Below are the code and all the weights of a small trained network. Each question names an input and a class and asks about switching units off, where a switched-off unit gives its printed mean instead of its output.

import numpy as np


def w(rows, s, z=0):
    codes = np.array(rows[::2]) - 128.0
    scale = np.full(codes.shape[1], s)
    scale[-1] = z or s
    return codes * scale


def f(y):
    return y / 2 * (1 + np.tanh(0.7978845608 * (y + 0.044715 * y**3)))


def log_softmax(a):
    a = a - a.max(-1, keepdims=True)
    return a - np.log(np.exp(a).sum(-1, keepdims=True))


def net(x, mask):
    res = np.array(x, float).reshape(1, 7) / 4 @ E
    y = f(res @ A[0][:, :-1].T + A[0][:, -1])
    res = res + np.where(mask, y, B[0][:, -1]) @ B[0][:, :-1]
    return log_softmax(res[-1] @ U[:, :-1].T + U[:, -1])


A, B = {}, {}
E = w([
[130,136,130,127,133],'x0',
[131,131,127,127,128],'x1',
[93,97,135,2,173],'x2',
[126,121,128,131,129],'x3',
[131,136,130,128,131],'x4',
[33,165,63,167,148],'x5',
[62,194,175,118,80],'x6',
],0.0087)
A[0] = w([
[93,150,110,134,131,92],'neuron 1',
[150,110,151,189,95,85],'neuron 2',
[147,103,83,132,171,144],'neuron 3',
[177,124,57,136,199,132],'neuron 4',
[162,127,106,155,169,45],'neuron 5',
[96,199,144,82,83,209],'neuron 6',
[194,108,190,123,126,77],'neuron 7',
[138,165,188,193,119,156],'neuron 8',
[84,133,52,161,148,90],'neuron 9',
[189,101,204,117,113,187],'neuron 10',
[155,100,194,166,115,87],'neuron 11',
[142,139,131,190,113,63],'neuron 12',
[143,159,126,110,126,253],'neuron 13',
[169,175,74,165,79,97],'neuron 14',
[157,96,117,146,187,137],'neuron 15',
[135,182,138,140,106,64],'neuron 16',
[127,159,182,10,172,195],'neuron 17',
[119,116,92,127,133,243],'neuron 18',
[127,132,140,91,167,213],'neuron 19',
[170,123,93,157,149,59],'neuron 20',
[76,103,121,73,149,154],'neuron 21',
[84,148,170,127,86,70],'neuron 22',
],0.012,0.0037)
B[0] = w([
[148,168,187,106,101,144],'neuron 1',
[109,117,68,66,149,172],'neuron 2',
[141,134,161,133,46,169],'neuron 3',
[140,97,190,145,91,192],'neuron 4',
[171,108,171,69,135,140],'neuron 5',
[156,75,136,157,79,211],'neuron 6',
[77,197,132,105,132,187],'neuron 7',
[164,41,93,119,143,193],'neuron 8',
[140,254,173,63,154,179],'neuron 9',
[85,229,158,177,137,222],'neuron 10',
[107,187,92,84,183,163],'neuron 11',
[139,121,97,84,152,162],'neuron 12',
[116,87,114,194,153,171],'neuron 13',
[148,112,80,87,190,176],'neuron 14',
[98,79,155,139,81,171],'neuron 15',
[96,90,134,93,129,140],'neuron 16',
[142,110,75,141,141,254],'neuron 17',
[114,167,143,174,110,172],'neuron 18',
[121,161,63,151,137,179],'neuron 19',
[117,76,133,76,111,150],'neuron 20',
[185,126,103,124,128,194],'neuron 21',
[178,81,168,70,80,159],'neuron 22',
],0.0075,0.0078)
U = w([
[163,169,73,197,88,254],'0',
[158,122,15,64,173,15],'1',
[88,255,187,76,137,65],'2',
[172,81,210,109,11,62],'3',
[149,155,107,194,128,159],'4',
[65,127,97,219,143,189],'5',
],0.0098,0.0038)

Each question gives the input, the list of numbers given to net, and the class t.
The units are the neurons (one row each of A and B). Each row of codes is followed by its name. A weight is (code - 128) times the scale printed after its matrix; where a second scale follows, it is the last column's (A, B and U).
mask holds one flag per neuron, in row order. A switched-off neuron (its flag False) gives its mean, the last column of its row in B, instead of its output. The means were averaged over made-up inputs and are rounded, as every weight is.
A unit's drop is (log p(t) with every unit on - log p(t) with that unit switched off) / (log p(t) with every unit on - log p(t) with every unit switched off).
The circuit of an input: a set's keep is (log p(t) with only the set's units on - log p(t) with every unit switched off) / (log p(t) with every unit on - log p(t) with every unit switched off). Starting from the 12 units with the biggest drops (on a tie, the unit counted first), units are removed one at a time, each time the one whose removal leaves the highest keep (on an exact tie, the one counted first), for as long as the keep stays at least 0.8.
units of the circuit, in order: the units of the circuit, biggest drop first
unit that matters most: the unit with the biggest drop
top k neurons: the k neurons with the biggest drops, biggest first
drop when u is switched off: that unit's drop, to one decimal
input [7,-8,4,-6,-2,-8,0], class 2: unit that matters most => neuron 10
input [0,4,1,-3,1,-5,-1], class 2: units of the circuit, in order => (neuron 10; neuron 7)
input [5,-7,-8,-6,-1,-7,0], class 1: top 2 neurons => (neuron 8; neuron 2)
input [-1,-3,5,-5,6,-1,6], class 3: top 2 neurons => (neuron 6; neuron 22)
input [-3,-8,0,-5,0,7,8], class 3: units of the circuit, in order => (neuron 6; neuron 22)
input [8,-5,-5,2,-6,8,3], class 2: top 3 neurons => (neuron 9; neuron 1; neuron 17)
input [-1,-3,3,-6,0,5,-7], class 3: units of the circuit, in order => (neuron 4; neuron 3; neuron 15)
input [0,8,0,7,5,1,8], class 3: units of the circuit, in order => (neuron 22; neuron 6)
input [2,8,3,-2,1,7,8], class 3: top 3 neurons => (neuron 6; neuron 22; neuron 10)
input [2,8,-8,4,-1,-8,-4], class 1: units of the circuit, in order => (neuron 2; neuron 11)
input [2,5,-3,2,4,-4,0], class 2: top 4 neurons => (neuron 17; neuron 10; neuron 6; neuron 7)
input [4,-6,-3,-4,7,8,6], class 2: top 2 neurons => (neuron 9; neuron 1)
input [3,0,6,-3,3,-3,4], class 1: top 2 neurons => (neuron 17; neuron 4)
input [3,5,7,5,4,-8,0], class 2: units of the circuit, in order => (neuron 10)
input [-3,5,4,-8,0,2,-6], class 0: top 2 neurons => (neuron 19; neuron 22)
input [3,-8,-8,-2,-8,4,7], class 1: top 2 neurons => (neuron 14; neuron 8)
input [-1,-2,1,-4,7,-2,8], class 3: top 2 neurons => (neuron 22; neuron 6)
input [-5,4,-8,-6,5,5,5], class 1: top 2 neurons => (neuron 14; neuron 8)
input [0,4,-2,-5,6,-8,1], class 2: drop when neuron 10 is switched off => 0.2
input [1,-1,5,-7,7,6,-2], class 0: unit that matters most => neuron 21
input [-3,5,-5,-1,0,2,8], class 3: drop when neuron 22 is switched off => 0.3
input [3,4,1,-3,-2,4,8], class 3: drop when neuron 6 is switched off => 0.2
input [2,8,-8,-1,-5,4,5], class 1: drop when neuron 10 is switched off => 0.1
